Below are the code and all the weights of a small trained network. Each question names an input and a class and asks about switching units off, where a switched-off unit gives its printed mean instead of its output.

import numpy as np


def w(rows, s, z=0):
    codes = np.array(rows[::2]) - 128.0
    scale = np.full(codes.shape[1], s)
    scale[-1] = z or s
    return codes * scale


def norm(h):
    return h / np.sqrt((h * h).mean(-1, keepdims=True) + 1e-5)


def f(y):
    return y / 2 * (1 + np.tanh(0.7978845608 * (y + 0.044715 * y**3)))


def log_softmax(a):
    a = a - a.max(-1, keepdims=True)
    return a - np.log(np.exp(a).sum(-1, keepdims=True))


def net(x, mask):
    res = np.array(x, float).reshape(1, 5) / 4 @ E
    u = 0
    for l in range(2):
        y = f(norm(res) @ A[l][:, :-1].T + A[l][:, -1])
        res = res + np.where(mask[u : u + 3], y, B[l][:, -1]) @ B[l][:, :-1]
        u += 3
    return log_softmax(norm(res)[-1] @ U[:, :-1].T + U[:, -1])


A, B = {}, {}
E = w([
[192,103,98,122,136,77,42,157,150,121,149,96],'x0',
[1,125,71,140,220,135,66,160,187,156,188,151],'x1',
[135,128,139,96,169,153,79,157,112,146,221,139],'x2',
[198,167,139,145,35,99,93,44,150,108,177,116],'x3',
[90,47,191,240,179,184,98,196,142,143,81,40],'x4',
],0.0098)
A[0] = w([
[200,80,77,50,127,25,15,207,142,100,65,113,158],'0.n1',
[147,155,170,253,132,222,128,183,119,107,61,54,111],'0.n2',
[112,154,215,204,173,47,80,106,15,127,55,47,3],'0.n3',
],0.0049,0.0015)
B[0] = w([
[109,78,171,104,177,89,166,53,108,16,176,67,203],'0.n1',
[56,58,199,171,63,163,193,233,156,196,109,138,254],'0.n2',
[25,116,255,126,182,186,178,172,194,7,86,158,175],'0.n3',
],0.009,0.0044)
A[1] = w([
[82,174,113,112,166,105,185,140,150,199,201,188,122],'1.n1',
[164,71,101,173,223,254,104,131,120,168,176,101,251],'1.n2',
[138,88,151,122,217,123,134,141,151,145,152,73,146],'1.n3',
],0.0069,0.0011)
B[1] = w([
[112,216,154,83,165,5,153,129,1,95,74,248,252],'1.n1',
[81,201,93,61,134,192,68,122,230,137,8,109,250],'1.n2',
[205,96,95,124,232,86,61,153,123,206,159,100,216],'1.n3',
],0.0089,0.0039)
U = w([
[173,185,71,163,158,162,51,100,203,182,110,107,13],'0',
[122,76,232,158,56,186,195,167,156,113,132,95,198],'1',
[192,149,90,149,4,117,166,69,97,109,131,169,251],'2',
[164,85,91,102,167,94,100,110,115,55,186,60,140],'3',
[66,186,57,79,138,97,130,154,65,114,132,207,89],'4',
[94,83,151,83,175,184,92,229,143,176,88,103,84],'5',
],0.011,0.0024)

Each question gives the input, the list of numbers given to net, and the class t.
The units are the neurons (one row each of A and B). Each row of codes is followed by its name. A weight is (code - 128) times the scale printed after its matrix; where a second scale follows, it is the last column's (A, B and U).
mask holds one flag per neuron, layer by layer. A switched-off neuron (its flag False) gives its mean, the last column of its row in B, instead of its output. The means were averaged over made-up inputs and are rounded, as every weight is.
A unit's drop is (log p(t) with every unit on - log p(t) with that unit switched off) / (log p(t) with every unit on - log p(t) with every unit switched off).
The circuit of an input: a set's keep is (log p(t) with only the set's units on - log p(t) with every unit switched off) / (log p(t) with every unit on - log p(t) with every unit switched off). Starting from all 6 units, units are removed one at a time, each time the one whose removal leaves the highest keep (on an exact tie, the one counted first), for as long as the keep stays at least 0.8.
circuit, biggest first: the units of the circuit, biggest drop first
top k neurons: the k neurons with the biggest drops, biggest first
top k neurons in layer l: the k neurons of layer l with the biggest drops, biggest first
drop of u: that unit's drop, to one decimal
input [3,-6,6,3,0], class 3: circuit, biggest first => 0.n1, 0.n2
input [8,-4,-6,-8,0], class 3: top 2 neurons in layer 1 => 1.n3, 1.n2
input [8,-5,-3,3,-3], class 3: top 2 neurons => 0.n1, 0.n2
input [3,3,-1,3,-2], class 3: circuit, biggest first => 0.n1
input [2,-1,-7,-4,0], class 1: circuit, biggest first => 1.n2, 1.n1
input [-8,2,0,-5,1], class 4: circuit, biggest first => 1.n1, 0.n3
input [-2,-7,5,-6,-5], class 2: top 2 neurons in layer 0 => 0.n3, 0.n2
input [7,-8,-6,7,4], class 1: circuit, biggest first => 0.n3, 1.n1
input [3,0,-2,-2,-7], class 2: top 2 neurons in layer 1 => 1.n3, 1.n2
input [6,7,8,1,6], class 0: top 2 neurons in layer 0 => 0.n2, 0.n3
input [7,-1,7,-5,-2], class 3: top 2 neurons in layer 0 => 0.n1, 0.n2
input [5,-4,2,-1,-3], class 3: drop of 0.n1 => 0.7
input [-6,3,2,-6,0], class 4: drop of 1.n1 => 0.9
input [-3,4,1,-3,0], class 4: top neuron in layer 1 => 1.n1
